Below are the code and all the weights of a small trained network. Each question names an input and a target symbol and asks about switching units off, where a switched-off unit gives its printed mean instead of its output.

import numpy as np


def w(rows, s, z=0):
    codes = np.array(rows[::2]) - 128.0
    scale = np.full(codes.shape[1], s)
    scale[-1] = z or s
    return codes * scale


def f(y):
    return np.maximum(y, 0)


def softmax(a):
    e = np.exp(a - a.max(-1, keepdims=True))
    return e / e.sum(-1, keepdims=True)


def log_softmax(a):
    a = a - a.max(-1, keepdims=True)
    return a - np.log(np.exp(a).sum(-1, keepdims=True))


def net(x, mask):
    ids = ['αδεηλπσφψ'.index(c) for c in x.split()]
    T = len(ids)
    res = E[ids] + P[:T]
    u = 0
    for l in range(3):
        q, k, v = (res @ M[l].T for M in (Q, K, V))
        z = softmax(np.where(np.tri(T) > 0, q @ k.T / 2**0.5, -1e9)) @ v
        res = res + np.where(mask[u], z, O[l][:, -1]) @ O[l][:, :-1]
        u += 1
        y = f(res @ A[l][:, :-1].T + A[l][:, -1])
        res = res + np.where(mask[u : u + 8], y, B[l][:, -1]) @ B[l][:, :-1]
        u += 8
    return log_softmax(res[-1] @ U[:, :-1].T + U[:, -1])


Q, K, V, O, A, B = {}, {}, {}, {}, {}, {}
E = w([
[155,77,192],'α',
[228,146,21],'δ',
[64,57,249],'ε',
[103,75,89],'η',
[163,104,216],'λ',
[55,21,36],'π',
[203,2,198],'σ',
[56,97,58],'φ',
[91,207,173],'ψ',
],0.0069)
P = w([
[71,94,189],'0',
[91,96,161],'1',
[103,97,133],'2',
[124,107,115],'3',
[145,118,107],'4',
[164,124,93],'5',
[183,138,84],'6',
[209,147,71],'7',
[240,143,83],'8',
[253,149,107],'9',
],0.0031)
Q[0] = w([
[102,135,7],'0.h0',
[69,132,175],'0.h0',
],0.022)
K[0] = w([
[153,16,69],'0.h0',
[8,129,173],'0.h0',
],0.017)
V[0] = w([
[22,167,194],'0.h0',
[3,216,61],'0.h0',
],0.0025)
O[0] = w([
[153,49,246,103],'0.h0',
[109,4,69,12],'0.h0',
],0.0024,0.0011)
A[0] = w([
[245,180,22,77],'0.n0',
[252,201,154,169],'0.n1',
[115,199,86,187],'0.n2',
[87,121,198,47],'0.n3',
[202,169,72,65],'0.n4',
[209,117,102,194],'0.n5',
[40,251,145,254],'0.n6',
[255,178,43,44],'0.n7',
],0.007,0.0023)
B[0] = w([
[23,116,102,198],'0.n0',
[214,160,92,253],'0.n1',
[141,112,81,166],'0.n2',
[68,119,86,149],'0.n3',
[114,183,172,162],'0.n4',
[178,110,110,252],'0.n5',
[249,155,110,165],'0.n6',
[43,143,182,188],'0.n7',
],0.015,0.0023)
Q[1] = w([
[253,70,156],'1.h0',
[168,46,20],'1.h0',
],0.016)
K[1] = w([
[249,123,87],'1.h0',
[139,62,42],'1.h0',
],0.018)
V[1] = w([
[255,88,48],'1.h0',
[98,130,172],'1.h0',
],0.0073)
O[1] = w([
[116,3,151,253],'1.h0',
[149,150,139,97],'1.h0',
],0.0062,0.0048)
A[1] = w([
[45,125,115,13],'1.n0',
[128,108,123,6],'1.n1',
[32,133,254,57],'1.n2',
[92,108,14,184],'1.n3',
[162,152,108,42],'1.n4',
[204,162,140,205],'1.n5',
[123,123,128,48],'1.n6',
[152,89,115,105],'1.n7',
],0.009,0.0013)
B[1] = w([
[161,224,190,167],'1.n0',
[106,142,146,140],'1.n1',
[79,29,5,157],'1.n2',
[124,30,76,245],'1.n3',
[97,167,115,138],'1.n4',
[216,173,148,234],'1.n5',
[126,124,133,128],'1.n6',
[124,98,180,254],'1.n7',
],0.012,0.0029)
Q[2] = w([
[147,58,71],'2.h0',
[251,68,218],'2.h0',
],0.015)
K[2] = w([
[207,219,52],'2.h0',
[248,15,33],'2.h0',
],0.011)
V[2] = w([
[123,75,248],'2.h0',
[43,35,72],'2.h0',
],0.013)
O[2] = w([
[94,112,249,253],'2.h0',
[11,162,132,166],'2.h0',
],0.013,0.0032)
A[2] = w([
[137,231,244,253],'2.n0',
[127,85,63,82],'2.n1',
[125,3,140,212],'2.n2',
[207,92,133,100],'2.n3',
[50,67,193,83],'2.n4',
[35,163,198,80],'2.n5',
[49,60,25,183],'2.n6',
[70,90,120,229],'2.n7',
],0.0074,0.0057)
B[2] = w([
[179,59,8,223],'2.n0',
[106,111,95,159],'2.n1',
[175,232,171,253],'2.n2',
[48,114,96,200],'2.n3',
[97,64,185,207],'2.n4',
[75,61,151,185],'2.n5',
[50,187,183,220],'2.n6',
[213,180,58,195],'2.n7',
],0.017,0.013)
U = w([
[108,110,133,3],'α',
[91,190,69,109],'δ',
[29,55,128,36],'ε',
[65,85,148,243],'η',
[183,214,213,228],'λ',
[70,114,196,16],'π',
[129,19,186,94],'σ',
[77,119,170,85],'φ',
[212,138,3,238],'ψ',
],0.0047,0.003)

Each question gives the input, a string of symbols that net reads in full, and the target symbol t.
The units are the heads (2 rows each of Q, K, V and O) and the neurons (one row each of A and B). Each row of codes is followed by its name. A weight is (code - 128) times the scale printed after its matrix; where a second scale follows, it is the last column's (O, A, B and U).
mask holds one flag per unit, layer by layer, with each layer's heads first. A switched-off unit (its flag False) gives its mean, the last column of its rows in O or B, instead of its output. The means were averaged over made-up inputs and are rounded, as every weight is.
A unit's drop is (log p(t) with every unit on - log p(t) with that unit switched off) / (log p(t) with every unit on - log p(t) with every unit switched off).
The circuit of an input: a set's keep is (log p(t) with only the set's units on - log p(t) with every unit switched off) / (log p(t) with every unit on - log p(t) with every unit switched off). Starting from the 12 units with the biggest drops (on a tie, the unit counted first), units are removed one at a time, each time the one whose removal leaves the highest keep (on an exact tie, the one counted first), for as long as the keep stays at least 0.8.
circuit, biggest first: the units of the circuit, biggest drop first
unit that matters most: the unit with the biggest drop
top k neurons: the k neurons with the biggest drops, biggest first
top k neurons in layer l: the k neurons of layer l with the biggest drops, biggest first
input σ ε α α η σ π ψ λ σ, target λ: circuit, biggest first => 0.n6; 2.n2; 2.n0; 2.h0
input η α α ψ λ ε δ ψ, target ψ: circuit, biggest first => 2.n6; 2.n4
input σ σ σ ε λ α η σ η, target λ: unit that matters most => 2.n2
input λ η ε λ δ δ σ η φ, target δ: top 4 neurons => 2.n6; 0.n7; 0.n4; 0.n0
input λ σ δ π π η α, target ε: circuit, biggest first => 2.h0; 1.n3; 2.n2
input η λ α α λ ε λ φ, target λ: top 2 neurons => 2.n2; 2.n0
input λ η σ σ ε, target λ: top 3 neurons => 1.n2; 0.n1; 0.n0
input λ σ ε α φ ε ψ φ, target ψ: top 4 neurons => 1.n5; 2.n6; 0.n6; 2.n4
input α φ ψ π α, target λ: top 2 neurons => 0.n6; 1.n0
input ε σ ε, target ε: circuit, biggest first => 2.h0; 1.n2; 2.n5
input λ σ δ ε η, target δ: circuit, biggest first => 2.h0; 1.n3; 2.n6
input σ α λ δ δ, target δ: top 4 neurons => 0.n0; 0.n7; 0.n4; 2.n6
input λ π λ λ λ α, target ψ: top 3 neurons => 0.n1; 1.n0; 0.n5
input σ ε α, target σ: unit that matters most => 2.h0
input σ ψ λ, target λ: circuit, biggest first => 0.n6; 2.n0; 1.n5; 2.h0
input σ π ε, target ε: circuit, biggest first => 2.h0; 2.n5
input η π λ ε σ λ δ η, target δ: top 3 neurons => 2.n6; 0.n4; 0.n0
input σ λ ε π η π α, target ε: circuit, biggest first => 2.h0; 1.n3; 2.n5
input ε ψ λ α, target λ: circuit, biggest first => 0.n6; 2.n0; 2.h0
input δ σ σ α ε λ σ σ λ α, target σ: unit that matters most => 1.h0
input δ σ λ λ, target σ: top 3 neurons => 0.n7; 0.n0; 0.n4
input σ ε δ π π, target δ: top 2 neurons => 2.n6; 0.n7
input λ σ σ η λ φ, target λ: top 4 neurons => 2.n0; 2.n2; 0.n1; 1.n5
input λ φ σ λ ε π φ ε, target λ: top 2 neurons => 1.n2; 0.n1
input λ η δ η π, target δ: top 2 neurons => 0.n4; 0.n7
input δ φ σ φ α ε, target δ: top 4 neurons in layer 0 => 0.n7; 0.n1; 0.n4; 0.n5
